Here is a tiny trained network, its code and every weight. The questions are about switching its units off for an input and a target symbol, where a switched-off unit gives its printed mean instead of its output.

import numpy as np


def w(rows, s, z=0):
    codes = np.array(rows[::2]) - 128.0
    scale = np.full(codes.shape[1], s)
    scale[-1] = z or s
    return codes * scale


def softmax(a):
    e = np.exp(a - a.max(-1, keepdims=True))
    return e / e.sum(-1, keepdims=True)


def log_softmax(a):
    a = a - a.max(-1, keepdims=True)
    return a - np.log(np.exp(a).sum(-1, keepdims=True))


def net(x, mask):
    ids = ['ΓΔΞΠΦαβζηλμστω'.index(c) for c in x.split()]
    T = len(ids)
    res = E[ids] + P[:T]
    u = 0
    for l in range(3):
        r = res
        for j in range(3):
            rows = slice(2 * j, 2 * j + 2)
            q, k, v = (r @ M[l][rows].T for M in (Q, K, V))
            z = softmax(np.where(np.tri(T) > 0, q @ k.T / 2**0.5, -1e9)) @ v
            o = O[l][rows]
            res = res + np.where(mask[u + j], z, o[:, -1]) @ o[:, :-1]
        u += 3
    return log_softmax(res[-1] @ U[:, :-1].T + U[:, -1])


Q, K, V, O = {}, {}, {}, {}
E = w([
[157,186,165,104,112,146,214,107,205],'Γ',
[116,132,34,187,198,93,90,54,93],'Δ',
[80,62,68,42,164,178,82,243,194],'Ξ',
[191,90,107,95,218,198,193,103,31],'Π',
[152,52,58,169,122,26,187,198,106],'Φ',
[106,166,82,190,115,36,136,83,232],'α',
[170,216,93,22,99,123,92,80,76],'β',
[201,141,153,12,99,232,165,146,139],'ζ',
[109,100,162,189,43,169,116,124,87],'η',
[101,163,251,202,228,167,103,145,187],'λ',
[230,207,226,250,149,49,159,153,100],'μ',
[116,111,204,120,169,74,87,220,90],'σ',
[115,165,76,68,35,72,35,105,187],'τ',
[89,36,138,81,115,126,163,35,204],'ω',
],0.013)
P = w([
[68,174,105,108,109,113,177,151,90],'0',
[168,77,117,105,79,51,150,140,196],'1',
[43,187,132,105,119,124,196,161,53],'2',
[209,60,146,104,143,111,91,90,202],'3',
[43,197,136,119,128,142,206,164,56],'4',
[240,53,157,124,191,133,65,69,210],'5',
[48,203,128,133,132,142,209,177,58],'6',
[253,44,178,143,221,154,42,60,180],'7',
[45,228,133,141,124,145,212,181,63],'8',
],0.0079)
Q[0] = w([
[254,80,163,145,168,205,83,138,162],'L0H0',
[137,187,143,78,133,186,219,127,92],'L0H0',
[140,153,115,160,179,153,102,116,72],'L0H1',
[53,147,101,85,91,162,154,178,147],'L0H1',
[166,144,114,143,144,125,113,164,136],'L0H2',
[182,56,119,122,121,162,85,86,147],'L0H2',
],0.01)
K[0] = w([
[255,88,107,163,140,125,22,121,216],'L0H0',
[22,81,130,188,99,68,78,93,102],'L0H0',
[178,113,181,177,100,173,46,134,115],'L0H1',
[3,170,128,120,130,115,176,123,30],'L0H1',
[99,70,123,72,153,106,110,146,131],'L0H2',
[195,88,174,164,105,125,61,161,115],'L0H2',
],0.0079)
V[0] = w([
[254,139,137,110,125,85,138,10,142],'L0H0',
[159,207,198,224,134,118,211,107,103],'L0H0',
[173,78,215,188,121,125,110,104,144],'L0H1',
[78,188,175,196,100,131,172,121,15],'L0H1',
[194,38,169,119,133,107,3,101,144],'L0H2',
[216,113,208,174,169,124,137,76,149],'L0H2',
],0.0053)
O[0] = w([
[124,88,95,130,134,154,114,254,232,69],'L0H0',
[41,89,53,41,125,171,61,117,110,221],'L0H0',
[129,45,177,53,161,152,73,124,128,187],'L0H1',
[76,129,192,124,175,78,205,54,104,253],'L0H1',
[194,51,123,69,125,97,77,14,162,47],'L0H2',
[218,142,128,143,129,151,168,75,211,110],'L0H2',
],0.0053,0.0024)
Q[1] = w([
[74,151,42,112,148,236,150,134,112],'L1H0',
[191,131,198,95,180,56,89,124,103],'L1H0',
[234,99,137,98,133,145,43,96,98],'L1H1',
[69,235,122,78,154,174,80,115,2],'L1H1',
[141,164,137,167,72,149,94,156,202],'L1H2',
[93,139,69,206,152,39,205,120,112],'L1H2',
],0.0078)
K[1] = w([
[52,98,175,159,108,75,157,205,63],'L1H0',
[221,84,121,134,79,182,55,60,227],'L1H0',
[186,71,143,165,138,137,120,97,199],'L1H1',
[40,75,211,146,99,121,98,180,110],'L1H1',
[133,72,73,113,164,155,195,69,127],'L1H2',
[78,254,164,150,137,124,165,126,126],'L1H2',
],0.0085)
V[1] = w([
[226,130,116,142,31,107,61,108,171],'L1H0',
[89,194,95,78,50,80,86,182,90],'L1H0',
[76,204,156,151,69,60,182,130,239],'L1H1',
[66,136,40,255,176,62,27,95,113],'L1H1',
[124,168,193,153,68,101,183,164,200],'L1H2',
[70,187,190,151,53,193,120,183,81],'L1H2',
],0.0053)
O[1] = w([
[111,115,193,93,175,87,159,27,155,64],'L1H0',
[120,123,77,164,183,167,158,155,231,149],'L1H0',
[189,66,53,159,248,201,123,106,3,126],'L1H1',
[195,141,198,46,88,207,171,177,118,102],'L1H1',
[117,140,151,187,140,74,238,117,167,172],'L1H2',
[82,102,212,45,176,135,228,67,173,255],'L1H2',
],0.0053,0.0036)
Q[2] = w([
[133,118,197,91,159,87,137,2,109],'L2H0',
[187,102,123,184,103,144,88,180,166],'L2H0',
[179,124,65,176,52,123,140,99,111],'L2H1',
[55,171,124,186,127,148,157,214,76],'L2H1',
[155,75,103,89,123,125,126,176,176],'L2H2',
[37,122,109,136,119,122,218,169,123],'L2H2',
],0.0096)
K[2] = w([
[159,124,244,168,140,66,72,150,95],'L2H0',
[184,181,68,82,185,127,122,114,200],'L2H0',
[129,174,181,94,212,72,94,254,117],'L2H1',
[108,210,63,92,136,114,188,96,109],'L2H1',
[124,114,57,36,88,151,143,120,124],'L2H2',
[39,174,131,172,127,185,132,154,93],'L2H2',
],0.0091)
V[2] = w([
[135,96,220,250,112,185,116,108,125],'L2H0',
[148,212,103,118,118,170,177,5,160],'L2H0',
[129,143,206,136,242,97,84,207,151],'L2H1',
[141,122,128,15,189,30,114,228,129],'L2H1',
[132,76,113,71,76,130,49,58,225],'L2H2',
[120,255,154,81,155,192,52,77,52],'L2H2',
],0.006)
O[2] = w([
[167,88,25,157,24,135,158,92,140,174],'L2H0',
[153,196,157,204,99,202,55,172,121,114],'L2H0',
[38,145,204,147,167,134,142,130,69,97],'L2H1',
[110,162,212,101,162,102,74,136,80,82],'L2H1',
[79,135,117,144,130,130,224,184,106,4],'L2H2',
[138,2,200,219,106,149,102,133,171,138],'L2H2',
],0.0077,0.005)
U = w([
[139,177,160,170,167,152,254,150,151,139],'Γ',
[130,87,33,186,201,130,3,88,95,232],'Δ',
[35,91,96,66,138,170,111,198,159,128],'Ξ',
[206,87,118,102,191,213,164,137,45,49],'Π',
[146,140,77,185,106,55,187,224,35,224],'Φ',
[85,170,95,217,129,46,116,136,170,167],'α',
[158,209,116,40,106,142,69,73,109,93],'β',
[199,146,192,44,80,199,139,202,146,135],'ζ',
[34,103,126,170,49,175,157,150,62,231],'η',
[113,93,174,197,181,159,116,120,209,29],'λ',
[220,176,164,200,126,68,139,91,80,60],'μ',
[75,104,186,86,160,97,149,52,116,4],'σ',
[78,176,120,110,50,74,19,138,204,170],'τ',
[176,54,75,79,127,109,155,69,221,113],'ω',
],0.0085,0.0021)

Each question gives the input, a string of symbols that net reads in full, and the target symbol t.
The units are the heads (2 rows each of Q, K, V and O). Each row of codes is followed by its name. A weight is (code - 128) times the scale printed after its matrix; where a second scale follows, it is the last column's (O and U).
mask holds one flag per head, layer by layer. A switched-off head (its flag False) gives its mean, the last column of its rows in O, instead of its output. The means were averaged over made-up inputs and are rounded, as every weight is.
A unit's drop is (log p(t) with every unit on - log p(t) with that unit switched off) / (log p(t) with every unit on - log p(t) with every unit switched off).
The circuit of an input: a set's keep is (log p(t) with only the set's units on - log p(t) with every unit switched off) / (log p(t) with every unit on - log p(t) with every unit switched off). Starting from all 9 units, units are removed one at a time, each time the one whose removal leaves the highest keep (on an exact tie, the one counted first), for as long as the keep stays at least 0.8.
circuit, biggest first: the units of the circuit, biggest drop first
unit that matters most: the unit with the biggest drop
which heads matter: for each layer, one digit per head in row order, 1 if its drop is at least 0.15 and else 0, layers parted by /
drop when u is switched off: that unit's drop, to one decimal
input η λ Π η Δ Ξ Φ σ, target μ: unit that matters most : L0H0
input η β ω η λ η σ, target σ: circuit, biggest first : (L1H0 L0H2 L2H0 L0H0)
input τ η Δ α ζ η, target Π: circuit, biggest first : (L1H1 L2H2)
input η Π η η, target τ: which heads matter : 100 / 011 / 000
input Δ η η Δ, target ω: which heads matter : 001 / 100 / 010
input σ Ξ Γ η, target μ: circuit, biggest first : (L0H0 L1H0)
input λ η Π η η η η η, target ω: circuit, biggest first : (L0H2 L2H1)
input η Δ η λ ζ σ μ η, target σ: circuit, biggest first : (L2H1 L0H2 L1H0)
input σ Γ η ω η Γ Δ η, target Δ: which heads matter : 101 / 011 / 000
input η Δ Δ σ σ β, target σ: circuit, biggest first : (L2H1 L2H0)
input η Δ η σ, target ζ: circuit, biggest first : (L1H1 L0H0)
input ω Γ Π η, target Δ: circuit, biggest first : (L1H1 L1H2)
input Φ Φ η Π η Γ, target τ: circuit, biggest first : (L1H1 L1H2 L0H1)
input Δ η η β η η, target λ: unit that matters most : L0H0
input η σ η τ, target σ: circuit, biggest first : (L2H1 L1H0 L2H0)
input Π η η σ ω Γ, target σ: which heads matter : 001 / 100 / 110
input β σ Π λ Ξ Ξ Γ Δ, target μ: circuit, biggest first : (L0H0 L1H0)
input η σ η α Δ η η Δ, target ω: circuit, biggest first : (L0H2 L1H1)
input σ η η σ, target ω: which heads matter : 000 / 000 / 110
input Γ μ η μ η η, target Ξ: unit that matters most : L0H0
input Ξ λ β η τ Π, target ω: drop when L2H0 is switched off : 0.2
input η Δ Π σ Γ Φ σ η, target β: drop when L1H0 is switched off : 0.0
input ζ η Γ Ξ η Π, target μ: drop when L0H0 is switched off : 0.8
